In the rows, 128 means zero.
Rows lie near named flat spaces through zero. A row that begins with a name and a colon came from that space; any other row is followed by the name of its block's space that it lies nearest.
j177-j27: [135 142 107 148 126 117  54  75 161 118 133 201 135 133 143  35 178 105
 170 165  57 128 110  85]
j177-j27: [153 190 188 118 153  70  50 148 124 160 122 112 169 190  93 124 167 122
 169 108 149 118 111 145]
j479-j653: [176 192 156 144 164  90  58 122 142 149 108 112 141 174 123 110 180 135
 145 118 111 106 120 140]
j916-j485: [160 112  90  78  89 158 116 127 118 133 121 161  87 119 152 138 153 186
 128 131 131 123 111  97]
j821-j134: [132 148 105 163 177 143 151 129 114 158 111  74 148 128 112 160  78  97
  84 149 115 133 125 166]
j821-j134: [213 150 218 168 125 112  63  89 215 115  77 141  48 183 132 113 163 166
 133  91 139 109 155 107]
j479-j653: [145 140  95 123 132 132 106 126 104 138 135 138 130 114 119 103 137 167
 120 127  86  99 112 133]
j177-j27: [134  88  99 143 117 127 128 125  87 125 155 177 107 100  91  93  86 168
 108  91  91 144 131 115]
j479-j653: [152 123 127 152 132 121 121 120 124 118 131 140 103 118 117 103 127 167
 110  97  97 112 140 130]
j177-j27: [141 136 140 151 126 132 119 106 160 105 123 131 106 115 137  92 149 157
 123 125  91  80 139 132]
j821-j134: [115 100  99  93  93 175 119 120 116 149 132 161 123 107 101 125  80 141
 127 169 119 119  93 113]
j916-j485: [127 117 101 144 148 118 144 136  94 138 138 130 137 126 120 137 104 110
 112 113 126 173 134 128]
j916-j485: [123  84 180 152 118 146 162 126 151 131 111 122  93 142  94 174  41 100
 104 115 186 175 150 125]
j916-j485: [115 149 151 124 127 140 103 130 127 145 133 111 151 117  74 105  95 155
 126 147  97  52 103 165]
j479-j653: [116  90 120 117  97 151 149 119 138 111 132 156 102 109 139 127 114 133
 128 134 136 140 133 104]
j479-j653: [103 123 174 148 143 109 159 141 142 123 123  97 143 150 124 165 104  71
 131 117 181 168 151 139]
j479-j653: [ 80 131  62 113 133 140 151 128 102 123 153 129 177  91 154 106 146  98
 137 173  90 119 110 131]
j916-j485: [ 98 146  96 140 140 117 117 122 106 116 161 135 170  90 116  61 146 142
 135 140  52  70 115 149]
j821-j134: [ 70 106 161 150 127  85 166 134 141  82 157 138 156 126 151 112 150  63
 161 107 156 173 164 116]
j177-j27: [146  71  85 157 126 120 131 120  78 132 151 196  97 113  98 105  74 141
 103  81 105 207 139  92]
j177-j27: [134 157 159 122 136 106 109 147 120 134 132 103 145 138 104 125 141 155
 134 108 128  86 124 156]
j821-j134: [102 100  51  94 108 133 145 143  64 122 170 167 146  81 134 101 137 159
 129 123  92 132 112 115]
j821-j134: [ 86 132 143  98 127  74 148 178  82 114 167 117 180 131 128 138 164 116
 162  87 167 147 137 139]
j916-j485: [110 120 152 141 117 134 122 115 146 117 136 139 128 114 102  96 106 134
 132 135 107  94 127 134]
j177-j27: [103 131 118  87 105 140  88 123 124 148 137 163 161 133 113 108 128 105
 168 177 126 127  87 109]
j916-j485: [128  85 169 134  83 146 114  98 173 104 126 183  80 123 113  97 103 143
 141 126 130 126 136  93]
j821-j134: [139 134 140 152 142 120 128 121 140 125 120 119 121 137 129 128 127 120
 120 119 126 134 140 132]
j177-j27: [122 140 126 123 141 116 134 141 118 135 128 110 148 139 136 146 138 108
 132 128 144 143 128 135]
j177-j27: [160 116 162 123 124 122 100 129 135 157 104 146 104 178 107 168  97 104
 135 115 187 198 126 101]
j479-j653: [113 117 113 102 104 165 170 127 152 108 118 109 110 104 174 153 146 136
 122 156 143 102 132 126]
j479-j653: [165 174 116 106 143 122  69 134 109 166 118 120 145 150 111 123 153 159
 136 138 107  96  95 140]
j916-j485: [136 121  89 160 147  88  68 112  77 141 166 204 152 124  81  44 116 128
 141 104  55 166 113 105]
j479-j653: [152  97 129 184 138 111 141 122 103 109 147 150  88 101  88  90  86 186
  85  57  82 123 160 136]
j821-j134: [131 115  91 117 112 168 125 110 130 137 123 147 113 107 130 119 109 142
 117 163 102 114 109 117]
j821-j134: [ 61  94  93  41  76 144 140 167  65 142 174 161 177  97 102 134 106 132
 163 154 152 130  85 118]
j916-j485: [105  78 122 138  82 157 104  96 124 112 163 207 107  73  62  37  66 183
 126 133  50  73 110 114]
[134  66 131 105  95 164 159 141 108 150 119 147  85 131  96 190  39 134
 102 115 191 192 127 106]
j177-j27
[158 161 105  80 112 133  37 111 131 162 118 174 141 157 132  97 179 137
 174 173 107 118  76  95]
j479-j653
[122 141 164 125 146  87  68 139 106 174 133 153 176 186  71 132  95  62
 168 129 165 200 104 115]
j479-j653
[138 144 155 135 133 101 118 118 168 107 114 129 122 159 177 130 191  94
 157 123 155 156 148 106]
j916-j485
[ 79 131 135  59 101 105 139 176  91 124 160 122 179 126 133 146 166 126
 173 124 173 122 112 133]
j821-j134
[ 69  62 113 164 121 141 233 135 114  82 158 121 118  69 133 135  69 110
  89 103 130 152 172 138]
j479-j653
[117 143 107  81 120  97 131 168  81 121 156 123 157 120 147 130 190 162
 151  99 136 114 122 134]
j821-j134
[143  68 151 130  87 197 194 115 173 111  94 115  38 107 137 187  58 162
  77 126 174 126 155 119]
j177-j27
[128 104 132 127 106 138 139 141  98 119 152 136 107  87  77 103  87 211
 100  89  94  67 129 151]
j177-j27
[164 129 125 150 152  86 110 150  72 142 145 137 122 136  86 118 114 173
 107  55 113 148 139 139]
j821-j134
[109 165 176 172 178  92 110 137 124 152 131  86 184 154  70 123  87  78
 128 127 124 122 127 174]
j916-j485
[152 120 131 182 159  92 115 134  80 136 151 141 123 121  62  92  79 167
  94  59  83 134 143 149]
j479-j653
[119 136  70 158 152  98 102 104 107 114 157 175 158 111 147  52 171 105
 145 132  53 149 125 107]
j177-j27
[141 158 122 154 164  94  97 132 101 144 139 123 157 137 101 100 133 129
 126 110  92 123 123 147]
j479-j653
[101 110 107 134 108 154 152  93 177  88 126 150 115 102 187 101 162  97
 142 171 109 124 138 100]
j821-j134
[161 167 170 148 161  82  99 141 130 138 116 101 136 172 120 140 156 125
 134  90 147 138 141 144]
j177-j27
[159 115  68  53  60 188  72  96 143 134 118 203  85 108 162  93 177 195
 155 184  92  87  78  71]
j479-j653
[136  84 124 112  99 164 165 131 132 127 115 134  81 120 134 173  88 144
 104 123 168 156 137 111]
j916-j485
[176 126 149 164 135 151  97  96 161 147  95 137  82 145  99 125  82 143
 100 132 113 125 128 123]
j821-j134
[102 146 102 125 149 123 163 141 120 121 132  90 162 119 166 146 158  94
 128 145 132 130 133 145]
j177-j27

Each name stands for a flat space through zero: a line, a plane or more. A row that begins with a name and a colon came from that space; any other row is followed by the name of the space it lies nearest, among the names in its block.
j545_j261: [113 133 121  96 101 149 118 142 160 117 154  88 157 107 152 160 157 146
 126 174  93 152 145 115]
j341_j29: [114 134 125 123 149 121 139 162 130 135 143 149  94 136 139 127 150 105
 117 107 122 117 115 135]
j575_j809: [141 123 129 114 142 137 117 136 137 135 117 147 116 135 112 130 124 114
 119 110 136 122 129 108]
j545_j261: [128 149 159 120 100 124 104 124 156  82  99  80 155  96 139 140 153 159
 114 221  82 185 144 108]
j575_j809: [115 111 119 115 137 150 117 117 154 137 148 148 140 142 116 154 148 120
 147 130  98 130 150  90]
j575_j809: [156 143 109 153 103 133 170 120  91 131 123  95 151  93 155  94  82 146
 134 142 188 104  82 163]
j649_j587: [ 92 123 144 124 130 108 111 141 117 110 121 127 111 137 135 139 136 122
 106 121 107 147 154 127]
j575_j809: [111 121 102 117 102 132 134 131 116 142 172  95 145 130 146 140 118 143
 135 103 144 117 132 168]
j575_j809: [144 132 107 141 158 182 175 118 169 140 139 176 152 100 144 132 166 105
 173 204  91 110  95  40]
j341_j29: [127 137 142 141 153 122 138 138 131 119 106 158 105 124 131 118 145 109
 122 146 111 130 118 104]
j545_j261: [117 114 105 120 123 135 143 126 122 157 162 134 133 137 141 139 131 130
 142  92 130 102 140 150]
j545_j261: [119 129 134 147 109  98 136 102 117 135 139 114 137 135 140 124 142 158
 145 124 107 130 151 186]
j649_j587: [ 27 104 142 149 126  82 127 128  76 108 142 138 107 153 165 150 137 121
 112  99  83 144 191 146]
j575_j809: [142 122 119 130 120 138 130 114 117 134 123 122 143 124 122 123 101 133
 133 120 155 118 123 126]
j341_j29: [168 139 135 103 139 136 135 163 130 140  88 144 102 107 137 113 120 116
  91 113 155 109 115 123]
j341_j29: [162 124 138 110 111 123 118 122 112 139  88 118 131 118 125 118  96 147
 102  99 160 117 148 151]
j649_j587: [121 106 106  53  68 166  97 134 143 140 152  62 183 105 155 180 113 168
 105 122 128 136 189 130]
j341_j29: [113 168 100 149 125 151 197 172 136 111 172 103 136  73 198 116 163 118
 144 219 117 124  51 119]
j545_j261: [116 117 139 129 148 157 125 125 125 100  82 157 136 108 129 136 111 100
 114 175 119 142 135  26]
j649_j587: [150 137 133 148 161 129 144 139 119 128 101 166 100 127 115 100 115  98
 123 123 155 112  89 104]
j649_j587: [127 120 140 159  98 100 122  72 103 123 117 103 159 135 120 119 106 168
 149 131 127 139 156 172]
j575_j809: [147 118 118 122 128 146 125 118 125 139 121 133 139 129 113 126 101 125
 131 111 156 114 125 113]
j341_j29: [127 138 124 123 137 128 143 156 128 133 134 135 108 120 145 123 139 115
 117 123 131 118 111 134]
j545_j261: [108 107 106 119 106 136 148 107 121 159 161 126 156 127 160 150 138 150
 149 111 106 106 170 152]
j341_j29: [137 122 114 100 137 152 111 145 154 139 148 132 125 139 108 143 131 113
 127 110 137 124 120 106]
j649_j587: [ 93 109 152 106 106 109  90 131  92 103  88 106 127 127 137 146  93 137
  78 106 131 152 188 123]
j545_j261: [108 126 108 123 168 147 127 172 132 125 158 157  92 149 109 130 123  72
 123  98 155 117  82  85]
j649_j587: [172 117 126 185 141 125 168  79  60 141  65 165 134 118 114  72  42 121
 138 100 210  82  97 123]
j649_j587: [138 128 174 128 122  97  83 120 102  92  50 115 114 129 101 114  86 135
  80 123 148 161 154 122]
j575_j809: [ 90  99 127 143  81 110  96  63 101 115 149  79 181 151 113 150  96 172
 153 119 121 154 185 160]
j341_j29: [ 56 127 144 161 182  74 141 158 112 127 155 194  50 177 136 126 186  83
 127  81  73 126 136 150]
j545_j261: [137 111 141 152 135 124 142  89  97 133  77 163 136 122 128 114 100 130
 130 124 133 112 154 106]
[109 110  92  79 104 168 135 149 137 151 171 108 155 112 165 166 130 133
 122 114 127 110 153 117]
j649_j587
[169 130 167 122 171 123 113 136 137 126  43 191  87 127  99 109 128 101
  93 122 125 126 136  76]
j341_j29
[203 151 123 188 150 128 166  83 137 146 117 154 136 128  89  73 119 133
 185 151 162 101  54 145]
j649_j587
[109 134 115 173  86 143 148  68 126  95 156  71 208 100 145 132 121 168
 184 232 107 159 115 115]
j341_j29
[102 126 132 111 138 128 119 159 129 120 129 136 106 130 139 141 139 109
 104 120 116 135 138 109]
j649_j587
[ 86 157 123 181 126 112 190 137 109 102 155 116 131  96 191 111 162 129
 151 205  94 135  87 143]
j341_j29
[128 123 112 157 103 142 151  83 112 125 138 106 179 110 140 124 104 152
 164 167 136 125 122 124]
j575_j809
[116 117 140 141  84  74 132 100  63 141 112  94 132 133 154 114  91 175
 109  67 152 115 179 236]
j341_j29
[127 164 163 168 172  93 186 170 105 111  66 185  63  93 180  84 164  96
  95 169 102 118  94 120]
j341_j29
[146 141 141 151 148 115 131 124 132 120 110 146 110 134 108 106 132 118
 134 137 132 131 101 127]
j649_j587
[170 128  61  33  71 179 125 193 139 182 201  44 152 105 154 150  87 150
  97  48 222  81 103 201]
j341_j29
[ 66 134 152 196 159  80 133 115  99  87 130 155  96 159 119 111 144 103
 145 146  94 156 115 124]
j545_j261
[163 112 101 101  72 161 126  87 128 154 139  75 199 104 135 143  89 180
 145 128 159 113 154 151]
j649_j587
[152 141 137 151 116 112 123  93 147 125 134 109 146 136 105 116 144 157
 160 154 113 143 119 163]
j649_j587
[137 110 132  98 141 133  91 136 136 140 116 146 111 154  93 140 114 114
 109  74 143 124 150 113]
j575_j809
[167 124 105 111 157 146 130 158 124 160 133 158  95 145  97 110  95  93
 117  53 198  85  84 128]
j545_j261
[133 106 118 111  81 138 147  81 122 162 129 110 184 104 171 151 133 184
 145 133  98 109 201 160]
j545_j261
[ 89 125 116 115 147 135 140 167 135 132 160 149 103 133 152 146 159  99
 121 119 103 122 127 109]
j649_j587
[115 132 120 154  83 118 150  95 100 117 142  75 173 105 160 122 109 170
 148 164 133 135 131 171]
j341_j29
[108  85  84 129 127 140 171 100  92 196 175 170 140 149 155 141 114 129
 161  40 140  58 168 161]
j545_j261

Each name stands for a flat space through zero: a line, a plane or more. A row that begins with a name and a colon came from that space; any other row is followed by the name of the space it lies nearest, among the names in its block.
j693_j381: [159 196 137 151 137 165 128 149 145 145 147 108 125 134  75 104 134  99
 103 125 134  64 166 148]
j693_j381: [140 147 139 149 134 147 151 153 149 137 101 176 114  91  97 137 118 113
 101 110 120 150 193 116]
j693_j381: [103  95 163 110 156 121 122 161 161 111 115 111 196 127 151 125 179  94
 152 121 153 104  87 179]
j638_j529: [139 137 139 119 152 140 116 130 154 142 154 119 151 176 143 139 156 111
 123 149 132 106 126 110]
j684_j726: [143 149 155 190  89 125 134 117  80  90  95  95 108  83 152 120 110 144
 143  71 179 115 161 196]
j638_j529: [174 173 115 148 170 190 154 137 154 144 135 198 116 126 168 160 130 112
 101 126 127 185 182  89]
j684_j726: [110 107 163 105 118 153 116 135 101 106  81 125 155 112 122  87 158 133
 141 104 165 150 110 158]
j693_j381: [103  88 131 122 114  86 149 116 136 118 108 157 117  96 140 170 102 147
 136 128  96 171 126  99]
j638_j529: [107 123 162  88  94 101 110  77 106 105 128  85 142 184 140 140 134 164
 131 135 124 130  89  89]
j684_j726: [148 134 209 171  66 100  86  69  81 118 127  50 106 204 141 143 135 167
 133 119 180  71 187 104]
j638_j529: [ 66 153 172  53  99  43 141 121 183  92 107 101 192 208  73 164 133 124
  58 107  69 119 113  67]
j684_j726: [140 161 105 182 100  93 164 113 117 109 130 126  82  72 139 166  66 144
 124  98 106 128 157 148]
j684_j726: [137  74  92 214 105  76 122 124  85 126 146  92  77  64 177 135  88 143
 190 121 158  87 128 211]
j878_j892: [114 129  98 126 112 100 148 115 115 107 125 129 114  95 140 141  93 146
 132 115 103 152  99 137]
j638_j529: [ 81  92 166 102  90  80 123 121 112  92  81 105 154 125 112 121 132 146
 131  99 133 137 107 140]
j684_j726: [158 158 143 160 134 140 113 128 133 138 149 105 129 175 141 130 145 115
 114 126 157  88 168 130]
j693_j381: [121 137 141 118 110 109 122 106 121 118 139  92 132 149 125 135 125 140
 132 132 121 104 107 123]
j638_j529: [121  98 124 101 128 131 104 115 122 156 154 111 120 143 100 111 135 137
 154 177 113 102  93 105]
j693_j381: [114 144 141 126 109  84 140 113 150 123 153  86 125 117  96 158 103 130
 137 142  86  69 104 129]
j684_j726: [136 174 150 104 125 155 139 101 129 113 131 121 137 140 135 142 130 139
 121 127 116 139 109 103]
j638_j529: [124 132 116 120 105 114 121 102 105 127 144 101 109 133 116 123 108 150
 136 140 113 114 103 120]
j878_j892: [ 90 109 175 103 110 106 119 145 129  98  86  97 175 126  98 101 156 119
 130  99 148 106 107 168]
j878_j892: [ 96 114 137 135  93 104 146 139  90  70  49 141 140  76 141 107 116 144
 117  50 158 189 135 181]
j878_j892: [101 106 189  98 127 129 117 142 145 119 107 100 173 120  95 114 166 112
 151 132 137  89  98 152]
j878_j892: [148 164 108 129 111 119 114  88 113 145 177  93  96 182 120 136 105 150
 116 156 107  96 127  86]
j684_j726: [135 146 138 122 145 177 129 140 116 109 112 125 155 105 149  98 155 116
 143 108 162 137 101 177]
j684_j726: [142 123  86 150 152 128 133 136 136 141 166 126 117 109 159 138 118 117
 152 147 122 110 105 155]
j693_j381: [120 100  98 117 139 114 113 122 121 132 159 103 136 140 156 120 134 130
 158 152 129 110  70 149]
j693_j381: [127 132 137 110 128 119  98 110 122 126 160  72 154 195 145 118 155 129
 136 145 144  83  89 131]
j878_j892: [145 116 133 135 133 154 149  88 116 127 140 152  97  74 184 176 107 157
 179 154 111 169 100 104]
j638_j529: [160 165  81 183 155 139 142 165 145 144 158 130 111  99 129 121 113  94
 120 119 134  87 156 183]
j878_j892: [130 157  79 117 143 136 161 137 160 158 171 142  94  57  61 137  81 117
 139 171  48  95  93 123]
j878_j892: [ 73  94  70 111 134  51 153 172 151  93 105 139 166  97 137 125 111 108
 110  87 105 154  82 186]
j693_j381: [141 168  96 123 116 118 101  96 108 139 203  36 117 174 113 105 118 136
 148 166 117  31  63 151]
j638_j529: [ 88 122 156  92 141  80 131 170 194 123 116 120 191 168  80 136 157  87
  89 120 104  93 130 123]
j878_j892: [132 146  70 141 127  96 122 138 126 134 147 128 117 177 130 118 110 124
  82 114 124 130 152 123]
[146 123 107 111 141 166 121 110 123 165 157 152  95 128 116 126 121 141
 142 178 104 143 118  78]
j638_j529
[126 105 150 149 116 140 135 129  98 100  77 151 127  85 166 124 131 141
 142  88 168 180 147 156]
j638_j529
[151 145 174 181  86 136 116  83  64  90 120  60 111 109 183 128 124 161
 175  97 190  95 123 187]
j684_j726
[154 156 123 180 130 125 130 143 132 132 137 120 115 135 135 132 122 112
 110 107 150  99 181 153]
j684_j726
[ 94  80 163 122  70  84 121  96  85 105  85 111 109 104 112 128 107 172
 149 114 129 147 124 119]
j684_j726
[132 126  91 149 121 127 160 118 104 108 108 170  95  66 171 148  86 150
 134 102 119 199 130 136]
j878_j892
[181 203 106 129 139 176 115 105 150 205 222 103  69 164  36 124 104 122
 117 215  69  33 148  58]
j878_j892
[160 186 102 156 127 147 153 110 119 118 139 146  99 121 159 151  97 138
 105 108 122 157 156 116]
j638_j529
[107  91 115 113 144  95 120 133 146 128 158  95 155 131 151 137 140 117
 165 154 118  90  60 158]
j693_j381
[111 137 142 152  92 110 169 132 101  70  45 169 121  58 147 140  95 147
 103  42 142 212 171 156]
j638_j529
[112  98  18 154 149  66 159 160 131 103 117 190 124 114 214 149  90 122
  93  78 122 223 132 157]
j878_j892
[157 147 124 140 169 142 104 154 175 173 179 120 144 206 118 129 163  87
 103 163 135  68 165 107]
j693_j381
[154 208 190 130 117 193 132 108 103  86 100 100 155 138 148 113 155 132
 116  82 176 129 137 152]
j684_j726
[138 142  83 147 139 117 122 156 133 141 133 145 123 165 122 109 125 111
  81 110 138 134 173 130]
j878_j892
[161 104 129 145 171 165 123 123 146 157 157 165 122 143 195 164 150 121
 153 165 142 153 142  94]
j878_j892
[180 194  88 170 181 172 153 161 174 154 167 169 119 131 150 151 125  86
  94 129 122 124 181 128]
j638_j529
[ 97 105  62 115 150  60 133 162 162 123 149 128 158 157 144 134 123 103
 103 122 104 125  95 150]
j878_j892
[162 170  87 161 153 145 150 119 136 128 179 118 111 101 179 156 106 120
 150 138 117 107 101 159]
j684_j726
[143  80  84 180 144  94 107 142 129 161 176 110 102 131 158 133 121 116
 162 158 142  78 133 162]
j684_j726
[134 130 149 137 151 123 132 155 178 148 132 149 143 150 113 153 145  98
 105 136 120 110 175 104]
j693_j381

Each name stands for a flat space through zero: a line, a plane or more. A row that begins with a name and a colon came from that space; any other row is followed by the name of the space it lies nearest, among the names in its block.
j437j343: [131 135 108 134 138 156  87 156 134 125  61 144 149 141 163  80 111 122
 142  91 107 151  72 153]
j553j218: [110  99 134 125 155 160 179 125  88 122 140  51  52 109  85 111 143  96
  99  76 134 144 179 108]
j553j218: [ 92 106 112 139 150  82  56 139 166 114 161 224  99 101  96 185 152 135
 194 174 152  96 102 161]
j437j343: [144 159 128 125 147 142  80 139 155 142 113 163 177 138 155 102  86 144
 139 137  91 147  82 165]
j670j625: [ 81  52  51 123 168 147  73 129 133  89  80 141 112 121 135  89 178 144
 137 139 145 203  84 124]
j553j218: [114 110 147 153 174 143 128  97  87 109 127 112  78  94  76 112 143  47
 110  92 137 104 118 123]
j670j625: [125 110 119 115 114 116 142 116 151 146 166 130  81 124  85 158 135 178
 178 149 133 138 171 140]
j32j755: [184 177 195 155 119 158 157  81  80 169 119 111  92 103  77  89  88  52
 155  77  99  64 127 149]
j366j11: [106 118 119 119 140 129 110 148 136 126 114 135 103 129 128 125 128 125
 141 115 127 134 123 145]
j32j755: [137 128 138 138 170 149 103  81 127 137 125 136 105 113  74  97 107 102
 150 117 104 138 103 161]
j553j218: [ 63  77 118 124 145  71 122  61 155  89  89 134  59 161  43 166 162  84
 144 106 168 114 117 147]
j437j343: [ 66  83 104 100 166  72  96  36 149  77 107 143 185 168 122 139 162 100
  51 203 157 159  86 109]
j366j11: [163 158 155 138 136 156 113 122  95 155 145 144 146  92 140  94 107 101
 131 146 103 106 114 132]
j670j625: [123 145 153 134 156 135 131 154 145 142 158 124  69 116  79 150  97 123
 159  81 111 112 152 167]
j437j343: [134 114 128 132  83 113 170 130 110 130 145 114  99 119 121 156 161 139
 142 135 158 103 170  97]
j366j11: [126 127 128 133 100 104 135 147 118 119 146 146 145 119 156 158 155 129
 119 157 155  98 137  99]
j366j11: [159 129 157 186 110 105 184  54 121 103 118 103 107 140  39 161 143  82
 132  69 156  80 125 110]
j366j11: [ 69 114 127 108 137  98 116 188 139 113 137 141  78 127 136 172 143 113
 129 116 151 103 151 138]
j366j11: [102 123 138 136 189 160  95 152 125 132 113 129  43 103  77 104 105  81
 165  58 106 126 115 181]
j32j755: [127 151 115  97  68 110 111 202 153 155 115 167 149 147 205 145 119 184
 169 155 126 116 137 142]
j553j218: [100 110  95  92 126 147 105 160 122 130  75 119 130 143 185  82 133 136
 119 129 120 169 115 131]
j366j11: [ 61 156 145  29 147 112  86 165 164 167 102 135 119 175 183 110  66 126
 112 152  84 145 140 194]
j670j625: [103  97 110  87 133 128 115 117 116 145 160 134 103 105 135 119 150 150
 136 198 131 151 159 122]
j553j218: [134 137 141 156 131  98 106 104 147 117 137 175 137 125  95 161 129 111
 152 135 139  91  99 142]
j366j11: [138 157 160 104 147 136 150  66 149 151 112  86 133 171  87 103  69 118
 108 102  87 151 132 164]
j670j625: [118 117 129 127 154 134 116 119 124 129 146 132 101 109 103 125 129 119
 136 133 125 132 132 138]
j553j218: [107 114 113 129 126 127 117 127 133 109  54 122 115 158 130 107 133 101
 132  79 134 134  94 141]
j670j625: [144 120 114 159 138 124 102 109 127 107 137 163 173 111 132 131 148 129
 123 159 140 128  90 110]
j366j11: [138 109 125 175 133 129 150 150 107 101 175 125 106  87 102 166 168 123
 126 113 161 104 147  90]
j437j343: [170 161 143 155 108 145 140 164 136 148 142 134 124 118 123 138 104 152
 169  92 113 109 135 142]
j437j343: [122 119 133 145 164 164 141 163 105 123 143  94  69  97 100 118 127 105
 127  70 123 132 149 130]
j437j343: [142 140 142 153 141 103 134 103 157 116 176 143 154 130  90 176 120 144
 121 141 133 117 129 127]
j32j755: [116 127 121 112 140 126  95 135 150 141 130 156 116 128 125 126 115 145
 160 145 114 139 120 159]
j670j625: [133 137 148  98 101 123 153  88  86 142 119 104 162 134 167  99 133  95
  76 173 129 114 140  95]
j32j755: [124 119 130 133 154 131 151 134 111 108 189 101 156 107 138 148 145 133
  61 157 140 142 156  84]
j437j343: [161 179 134  75  41 131 108 139 130 192  50 160 180 169 224  69  85 155
 175 164  90 118 103 160]
j32j755: [ 93  74  70 148 184 127 115 147 174  70 153 116 137 136 104 163 160 185
 101 119 150 205 122 112]
j32j755: [185 165 136 149 106 160 135 160 112 149 147 131 183 109 174 109 109 155
 127 135 107 127 123 113]
j670j625: [142 142 143 149 132 128 134 118 127 123 125 127 138 130 113 132 119 109
 122 106 126 112 116 129]
j553j218: [ 85  89  90  70 116 124 145 166 149 140 153  98  84 140 146 144 146 203
 137 160 135 183 196 124]
j553j218: [147 146 136 152 133 124 100 149 135 133 163 176 143 100 129 148 123 136
 156 147 125 102 113 137]
j32j755: [136 139 136 108 152 145  79  89 123 159 124 164 137 112 125  81 101 115
 152 172  93 137  97 164]
j670j625: [101 102  96 101 118 130 126 160 150 133 114 119  90 142 135 130 137 173
 158 122 130 163 150 141]
j437j343: [133 124 128 156 148 137 132 142 131 114 143 122 114 115 102 141 131 126
 130  95 132 128 127 127]
j32j755: [123 118 128 143 159 133 137 126 132 113 158 112 114 117  96 144 131 128
 112 114 131 140 140 123]
[142 143 127 179 150 136 110 154 146  98  96 141 151 137 120 133 116 110
 128  59 126 121  76 140]
j670j625
[111 118 129  99 112 104 135  95 123 131 131 127 136 139 137 133 141 125
 110 174 139 125 142 115]
j437j343
[ 81 104 141 121 138  95 157 115 132 108 131 102  56 141  72 171 146  91
 120  92 156 102 162 130]
j32j755
[144 161 172 139  95 101 132 129  92 139 149 163 143 102 150 150 134  73
 122 157 144  41 128 110]
j366j11
[126 110 136  99 109 119 163  59 105 145 137  98 104 131 101 116 143 121
 120 168 135 131 165 111]
j670j625
[117 115 120 132 137 147 134 147 115 120  99 104  96 127 125 109 133 110
 128  83 129 137 128 129]
j553j218
[191 169 163 137 114 145 154  50 113 156 129 109 186 138 115  92  91 119
 109 145  97 126 115 124]
j366j11
[124 110 116 148 163 131 100 126 143 120 160 156 103 101  86 143 136 140
 161 134 130 137 120 143]
j670j625
[119 146 147 110  90  91 122 114 128 136  95 154 142 152 151 137 126  98
 132 145 138  82 115 135]
j366j11
[ 95 110 131 144 132 104 126 145 131 105 111 138  67 127  92 162 149  90
 151  81 156  90 128 138]
j366j11
[117 109 132 167 156 134 134 157 114 105 156 126  67  90  81 157 151  99
 142  81 150 102 141 122]
j366j11
[140 123 108 176 129 122 117 131 151  90  86 144 155 147 117 140 139 128
 137  79 143 130  77 127]
j437j343
[148 150 173 169 168 136 139  83 114 120 137 117 110 114  58 128 104  60
 116  76 118  92 111 142]
j670j625
[121 121 137 118 114  93 161  72 148 122 135 109 126 160  88 159 131 134
 116 139 142 125 149 123]
j553j218
[155 171 164 100  33 114 147 118  82 171  61 139 149 147 198  92 120  81
 142 146 127  56 122 120]
j32j755
[130 142 160 130 171 146 144 136 122 143 197 105  90  97  85 143 103 120
 117 116 109 123 170 139]
j437j343
[128 157 159 123 118 132 167 150 140 143 106  85  83 158 103 136  89 113
 136  45 112 110 155 156]
j670j625
[152 116 113 142 156 155 130  91  92 105 152 108 215 106 164  91 149 125
  44 183 128 170 106  70]
j32j755
[125 124 121 127 148 147 120 172 117 130 173 130 129  94 152 131 134 146
 116 149 125 140 147 115]
j366j11
[183 140 129 179 107 157 176 127  94 108 118  86 180 123 146 111 141 122
  85  89 137 129 118  74]
j32j755
[ 82  92 119 107 169 132 125 111 106 108 125 101  97 120 116 112 150  91
  86 132 138 148 137 116]
j437j343
[150 152 134 124 127 143 119 163 127 149 171 142 162 107 166 128 111 160
 125 163 110 132 139 125]
j32j755
